Here is a tiny trained network, its code and every weight. The questions are about switching its units off for an input and a class, where a switched-off unit gives its printed mean instead of its output.

import numpy as np


def w(rows, s, z=0):
    codes = np.array(rows[::2]) - 128.0
    scale = np.full(codes.shape[1], s)
    scale[-1] = z or s
    return codes * scale


def norm(h):
    return h / np.sqrt((h * h).mean(-1, keepdims=True) + 1e-5)


def f(y):
    return y / 2 * (1 + np.tanh(0.7978845608 * (y + 0.044715 * y**3)))


def log_softmax(a):
    a = a - a.max(-1, keepdims=True)
    return a - np.log(np.exp(a).sum(-1, keepdims=True))


def net(x, mask):
    res = np.array(x, float).reshape(1, 4) / 4 @ E
    u = 0
    for l in range(3):
        y = f(norm(res) @ A[l][:, :-1].T + A[l][:, -1])
        res = res + np.where(mask[u : u + 7], y, B[l][:, -1]) @ B[l][:, :-1]
        u += 7
    return log_softmax(norm(res)[-1] @ U[:, :-1].T + U[:, -1])


A, B = {}, {}
E = w([
[189,131,162,168,187,197],'x0',
[148,2,177,63,148,90],'x1',
[237,142,179,165,49,92],'x2',
[128,127,127,130,127,127],'x3',
],0.0088)
A[0] = w([
[179,73,246,83,104,79,3],'0.n0',
[87,95,136,97,102,85,39],'0.n1',
[102,32,152,63,201,103,72],'0.n2',
[196,110,118,123,188,135,104],'0.n3',
[181,117,122,156,2,76,38],'0.n4',
[212,50,138,71,211,119,26],'0.n5',
[116,53,123,87,96,67,52],'0.n6',
],0.0098,0.0052)
B[0] = w([
[165,64,32,216,58,117,221],'0.n0',
[105,126,121,150,223,98,156],'0.n1',
[83,190,209,45,118,138,253],'0.n2',
[129,127,140,211,161,214,161],'0.n3',
[129,241,107,90,102,157,231],'0.n4',
[69,142,97,108,15,220,205],'0.n5',
[135,159,162,145,254,48,205],'0.n6',
],0.0082,0.0052)
A[1] = w([
[112,119,229,79,160,57,3],'1.n0',
[124,193,113,39,86,106,15],'1.n1',
[254,83,159,120,90,8,72],'1.n2',
[44,161,81,105,53,34,165],'1.n3',
[124,129,136,108,83,166,86],'1.n4',
[239,201,184,180,108,86,94],'1.n5',
[101,197,116,97,243,148,150],'1.n6',
],0.0095,0.0059)
B[1] = w([
[135,65,160,107,151,83,158],'1.n0',
[162,186,89,114,105,61,149],'1.n1',
[48,107,26,148,168,189,166],'1.n2',
[141,147,91,98,180,78,255],'1.n3',
[63,153,151,150,135,93,134],'1.n4',
[110,106,220,79,171,99,219],'1.n5',
[143,55,141,157,2,106,236],'1.n6',
],0.011,0.0072)
A[2] = w([
[65,127,155,113,227,219,124],'2.n0',
[159,152,117,172,212,167,1],'2.n1',
[113,102,115,115,62,79,100],'2.n2',
[166,80,28,141,105,45,97],'2.n3',
[128,95,106,226,61,162,13],'2.n4',
[84,125,6,160,244,124,14],'2.n5',
[99,102,149,125,195,174,39],'2.n6',
],0.011,0.0028)
B[2] = w([
[72,176,108,138,101,138,158],'2.n0',
[144,144,135,129,135,86,122],'2.n1',
[182,134,83,160,200,174,197],'2.n2',
[106,170,121,119,178,184,253],'2.n3',
[168,66,141,141,142,71,241],'2.n4',
[159,118,149,186,199,250,208],'2.n5',
[143,156,102,93,85,147,126],'2.n6',
],0.014,0.0055)
U = w([
[125,137,57,148,237,179,250],'0',
[179,9,130,206,78,123,220],'1',
[67,59,128,37,183,39,52],'2',
[15,89,150,124,39,215,2],'3',
[150,249,72,109,87,14,13],'4',
[152,175,241,163,112,118,114],'5',
],0.018,0.0031)

Each question gives the input, the list of numbers given to net, and the class t.
The units are the neurons (one row each of A and B). Each row of codes is followed by its name. A weight is (code - 128) times the scale printed after its matrix; where a second scale follows, it is the last column's (A, B and U).
mask holds one flag per neuron, layer by layer. A switched-off neuron (its flag False) gives its mean, the last column of its row in B, instead of its output. The means were averaged over made-up inputs and are rounded, as every weight is.
A unit's drop is (log p(t) with every unit on - log p(t) with that unit switched off) / (log p(t) with every unit on - log p(t) with every unit switched off).
The circuit of an input: a set's keep is (log p(t) with only the set's units on - log p(t) with every unit switched off) / (log p(t) with every unit on - log p(t) with every unit switched off). Starting from the 12 units with the biggest drops (on a tie, the unit counted first), units are removed one at a time, each time the one whose removal leaves the highest keep (on an exact tie, the one counted first), for as long as the keep stays at least 0.8.
circuit, biggest first: the units of the circuit, biggest drop first
most important unit: the unit with the biggest drop
top k neurons: the k neurons with the biggest drops, biggest first
k most important neurons of layer l: the k neurons of layer l with the biggest drops, biggest first
drop of u: that unit's drop, to one decimal
input [-6,0,-8,-3], class 0: most important unit : 1.n5
input [8,-6,0,6], class 1: circuit, biggest first : 1.n6, 2.n3
input [7,-2,0,-8], class 1: circuit, biggest first : 1.n6, 2.n3
input [2,0,2,8], class 5: top 2 neurons : 1.n6, 1.n5
input [-7,-6,0,-5], class 0: top 3 neurons : 0.n2, 1.n3, 2.n5
input [-7,8,2,8], class 0: top 3 neurons : 0.n0, 1.n2, 2.n5
input [1,8,0,1], class 3: 2 most important neurons of layer 0 : 0.n2, 0.n3
input [0,-2,5,-8], class 4: 2 most important neurons of layer 0 : 0.n4, 0.n3
input [4,1,-7,4], class 3: top 3 neurons : 0.n2, 0.n6, 0.n0
input [1,-5,-4,-7], class 1: circuit, biggest first : 1.n6, 2.n4
input [8,-7,0,-4], class 1: 2 most important neurons of layer 2 : 2.n4, 2.n3
input [7,0,-5,3], class 1: top 3 neurons : 1.n6, 2.n4, 1.n5
input [-5,8,2,-6], class 0: top 2 neurons : 0.n0, 1.n2
input [-7,-1,-1,1], class 0: most important unit : 0.n2
input [-2,3,8,-8], class 0: drop of 1.n2 : 0.1
input [2,7,-7,-4], class 3: drop of 0.n5 : 0.2
input [-2,6,1,-7], class 0: drop of 0.n0 : 1.5
input [6,-2,-8,4], class 1: drop of 1.n6 : 0.7
